Here is a tiny trained network, its code and every weight. The questions are about switching its units off for an input and a class, where a switched-off unit gives its printed mean instead of its output.

import numpy as np


def w(rows, s, z=0):
    codes = np.array(rows[::2]) - 128.0
    scale = np.full(codes.shape[1], s)
    scale[-1] = z or s
    return codes * scale


def f(y):
    return y / 2 * (1 + np.tanh(0.7978845608 * (y + 0.044715 * y**3)))


def log_softmax(a):
    a = a - a.max(-1, keepdims=True)
    return a - np.log(np.exp(a).sum(-1, keepdims=True))


def net(x, mask):
    res = np.array(x, float).reshape(1, 3) / 4 @ E
    y = f(res @ A[0][:, :-1].T + A[0][:, -1])
    res = res + np.where(mask, y, B[0][:, -1]) @ B[0][:, :-1]
    return log_softmax(res[-1] @ U[:, :-1].T + U[:, -1])


A, B = {}, {}
E = w([
[45,69,126,173,96,142,100,163,119,177,46],'x0',
[133,118,94,112,96,81,207,161,41,44,103],'x1',
[200,139,219,193,127,2,116,86,86,152,72],'x2',
],0.0094)
A[0] = w([
[102,136,65,93,73,85,214,148,58,68,108,55],'N1',
[25,2,116,162,91,182,100,196,119,150,62,161],'N2',
[169,195,114,60,183,134,148,68,133,66,217,67],'N3',
[58,129,5,60,128,252,143,189,186,101,185,31],'N4',
[97,151,169,118,194,209,61,75,229,206,162,85],'N5',
[211,222,141,122,189,97,154,46,129,86,188,12],'N6',
[164,123,144,169,135,130,45,57,238,194,143,47],'N7',
[132,96,101,110,84,115,218,203,55,64,125,44],'N8',
[81,85,137,184,99,121,84,184,95,176,19,5],'N9',
],0.0056,0.0029)
B[0] = w([
[69,120,149,71,164,124,135,178,107,88,119,196],'N1',
[129,178,70,93,99,151,151,124,168,159,179,243],'N2',
[82,148,77,70,62,185,176,125,161,204,157,196],'N3',
[153,195,198,182,127,2,117,38,139,119,55,254],'N4',
[69,115,160,49,181,134,138,215,68,68,108,221],'N5',
[97,162,96,71,106,122,194,106,134,171,153,202],'N6',
[69,149,174,92,173,127,157,154,75,85,104,190],'N7',
[82,117,163,72,174,140,119,175,86,100,99,192],'N8',
[106,211,103,72,87,136,219,106,164,203,144,188],'N9',
],0.0095,0.0077)
U = w([
[89,115,158,92,189,164,124,249,83,72,113,106],'0',
[145,170,185,165,118,29,123,5,130,127,71,98],'1',
[118,160,51,92,64,206,161,120,164,183,190,98],'2',
[160,100,96,175,130,169,81,137,144,91,159,251],'3',
[174,53,118,169,118,218,82,125,143,97,128,95],'4',
[151,36,119,175,119,175,82,130,137,113,141,97],'5',
],0.011,0.018)

Each question gives the input, the list of numbers given to net, and the class t.
The units are the neurons (one row each of A and B). Each row of codes is followed by its name. A weight is (code - 128) times the scale printed after its matrix; where a second scale follows, it is the last column's (A, B and U).
mask holds one flag per neuron, in row order. A switched-off neuron (its flag False) gives its mean, the last column of its row in B, instead of its output. The means were averaged over made-up inputs and are rounded, as every weight is.
A unit's drop is (log p(t) with every unit on - log p(t) with that unit switched off) / (log p(t) with every unit on - log p(t) with every unit switched off).
The circuit of an input: a set's keep is (log p(t) with only the set's units on - log p(t) with every unit switched off) / (log p(t) with every unit on - log p(t) with every unit switched off). Starting from all 9 units, units are removed one at a time, each time the one whose removal leaves the highest keep (on an exact tie, the one counted first), for as long as the keep stays at least 0.8.
units of the circuit, in order: the units of the circuit, biggest drop first
k most important neurons: the k neurons with the biggest drops, biggest first
drop of u: that unit's drop, to one decimal
input [-1,8,8], class 0: 3 most important neurons -> [N4; N1; N8]
input [6,2,4], class 2: units of the circuit, in order -> [N4; N9]
input [-3,1,1], class 3: most important neuron -> [N4]
input [-8,6,1], class 2: 2 most important neurons -> [N3; N6]
input [8,5,-2], class 2: 2 most important neurons -> [N2; N9]
input [-6,7,2], class 0: 2 most important neurons -> [N8; N1]
input [7,0,6], class 2: 3 most important neurons -> [N4; N9; N2]
input [4,-2,-4], class 1: 2 most important neurons -> [N4; N3]
input [2,2,-2], class 3: 2 most important neurons -> [N5; N3]
input [6,-6,1], class 0: 2 most important neurons -> [N5; N7]
input [-3,2,-4], class 1: 3 most important neurons -> [N4; N2; N5]
input [-7,-7,0], class 0: 4 most important neurons -> [N5; N7; N2; N9]
input [1,-1,3], class 3: drop of N4 -> 1.4
input [-1,5,3], class 0: units of the circuit, in order -> [N4]
input [6,-4,-7], class 1: drop of N9 -> 0.0
input [2,0,0], class 3: drop of N9 -> 0.1
